Below is a small trained network, with its code and all its weights. Each question gives an input and a class and asks what happens when units are switched off, that is, made to give their printed mean instead of their output.

import numpy as np


def w(rows, s, z=0):
    codes = np.array(rows[::2]) - 128.0
    scale = np.full(codes.shape[1], s)
    scale[-1] = z or s
    return codes * scale


def f(y):
    return np.maximum(y, 0)


def log_softmax(a):
    a = a - a.max(-1, keepdims=True)
    return a - np.log(np.exp(a).sum(-1, keepdims=True))


def net(x, mask):
    res = np.array(x, float).reshape(1, 2) / 4 @ E
    y = f(res @ A[0][:, :-1].T + A[0][:, -1])
    res = res + np.where(mask, y, B[0][:, -1]) @ B[0][:, :-1]
    return log_softmax(res[-1] @ U[:, :-1].T + U[:, -1])


A, B = {}, {}
E = w([
[179,76,131,57,124,158,83,64,189,58,127],'x0',
[211,134,251,130,104,159,102,101,103,178,87],'x1',
],0.014)
A[0] = w([
[80,100,58,95,182,102,138,145,135,91,200,162],'neuron 1',
[156,132,124,49,113,166,80,112,185,58,139,64],'neuron 2',
[59,126,31,154,187,125,144,107,147,74,178,90],'neuron 3',
[128,174,219,80,2,192,99,75,117,193,34,139],'neuron 4',
[72,104,72,153,212,41,156,150,146,62,211,124],'neuron 5',
[60,113,74,113,174,117,172,155,146,101,191,79],'neuron 6',
[88,74,122,114,158,120,166,104,103,139,141,246],'neuron 7',
[225,64,221,203,84,155,85,120,64,190,59,75],'neuron 8',
[130,149,126,113,117,146,119,77,105,166,100,221],'neuron 9',
[138,127,128,149,161,79,139,165,99,154,110,214],'neuron 10',
[188,121,179,130,115,144,117,128,90,159,49,87],'neuron 11',
[148,71,126,22,141,131,119,62,190,60,82,85],'neuron 12',
[51,180,140,175,100,104,223,162,77,210,135,120],'neuron 13',
[91,78,92,117,119,107,138,175,173,82,181,79],'neuron 14',
[74,204,118,209,140,103,176,217,7,231,114,55],'neuron 15',
[168,81,108,87,81,212,81,66,185,34,140,155],'neuron 16',
[78,65,140,100,105,140,145,107,125,178,141,246],'neuron 17',
],0.0085,0.013)
B[0] = w([
[165,184,139,117,144,108,169,52,108,80,89,205],'neuron 1',
[100,72,152,112,189,244,62,245,112,137,136,167],'neuron 2',
[159,190,112,126,170,128,139,115,47,60,87,191],'neuron 3',
[157,175,115,65,152,111,168,102,75,74,67,214],'neuron 4',
[161,146,137,125,159,134,175,102,110,75,87,207],'neuron 5',
[141,124,90,103,166,121,156,161,68,91,93,178],'neuron 6',
[112,156,175,49,102,64,140,58,156,149,154,214],'neuron 7',
[170,195,86,121,174,199,113,100,55,82,85,207],'neuron 8',
[134,146,125,101,34,34,176,14,185,129,71,196],'neuron 9',
[98,102,147,74,58,117,131,66,200,163,157,207],'neuron 10',
[187,166,71,105,157,155,154,159,67,81,79,172],'neuron 11',
[86,71,146,104,190,229,60,198,157,173,185,188],'neuron 12',
[95,77,155,85,169,190,131,126,167,171,147,232],'neuron 13',
[173,185,67,131,155,168,122,123,68,111,124,159],'neuron 14',
[84,55,130,130,213,255,41,213,129,203,161,248],'neuron 15',
[57,64,182,70,157,164,143,110,165,171,165,216],'neuron 16',
[96,141,147,56,46,55,170,53,194,114,157,213],'neuron 17',
],0.0099,0.018)
U = w([
[172,239,73,124,179,142,157,110,8,66,75,94],'0',
[71,52,126,117,184,205,78,169,148,195,204,106],'1',
[103,165,138,105,25,11,180,49,236,140,157,255],'2',
[129,156,89,160,79,141,125,153,124,133,170,99],'3',
[134,124,92,161,112,111,102,157,114,158,171,98],'4',
[135,140,107,161,142,103,116,194,124,134,118,100],'5',
],0.012,0.0069)

Each question gives the input, the list of numbers given to net, and the class t.
The units are the neurons (one row each of A and B). Each row of codes is followed by its name. A weight is (code - 128) times the scale printed after its matrix; where a second scale follows, it is the last column's (A, B and U).
mask holds one flag per neuron, in row order. A switched-off neuron (its flag False) gives its mean, the last column of its row in B, instead of its output. The means were averaged over made-up inputs and are rounded, as every weight is.
A unit's drop is (log p(t) with every unit on - log p(t) with that unit switched off) / (log p(t) with every unit on - log p(t) with every unit switched off).
The circuit of an input: a set's keep is (log p(t) with only the set's units on - log p(t) with every unit switched off) / (log p(t) with every unit on - log p(t) with every unit switched off). Starting from the 12 units with the biggest drops (on a tie, the unit counted first), units are removed one at a time, each time the one whose removal leaves the highest keep (on an exact tie, the one counted first), for as long as the keep stays at least 0.8.
circuit, biggest first: the units of the circuit, biggest drop first
most important unit: the unit with the biggest drop
k most important neurons: the k neurons with the biggest drops, biggest first
drop when u is switched off: that unit's drop, to one decimal
input [-3,-3], class 2: circuit, biggest first => neuron 8; neuron 12
input [2,-2], class 2: circuit, biggest first => neuron 15
input [5,6], class 0: 3 most important neurons => neuron 4; neuron 15; neuron 8
input [1,-4], class 0: 2 most important neurons => neuron 3; neuron 9
input [1,4], class 0: 3 most important neurons => neuron 8; neuron 4; neuron 11
input [2,3], class 2: 2 most important neurons => neuron 15; neuron 3
input [7,-7], class 0: 3 most important neurons => neuron 3; neuron 1; neuron 15
input [0,4], class 0: 2 most important neurons => neuron 8; neuron 4
input [3,0], class 2: 2 most important neurons => neuron 15; neuron 13
input [-3,0], class 2: 2 most important neurons => neuron 12; neuron 2
input [0,-3], class 2: drop when neuron 15 is switched off => 0.1
input [1,-3], class 2: drop when neuron 8 is switched off => 0.4
input [-7,4], class 1: drop when neuron 15 is switched off => 0.6
input [-2,3], class 2: most important unit => neuron 3
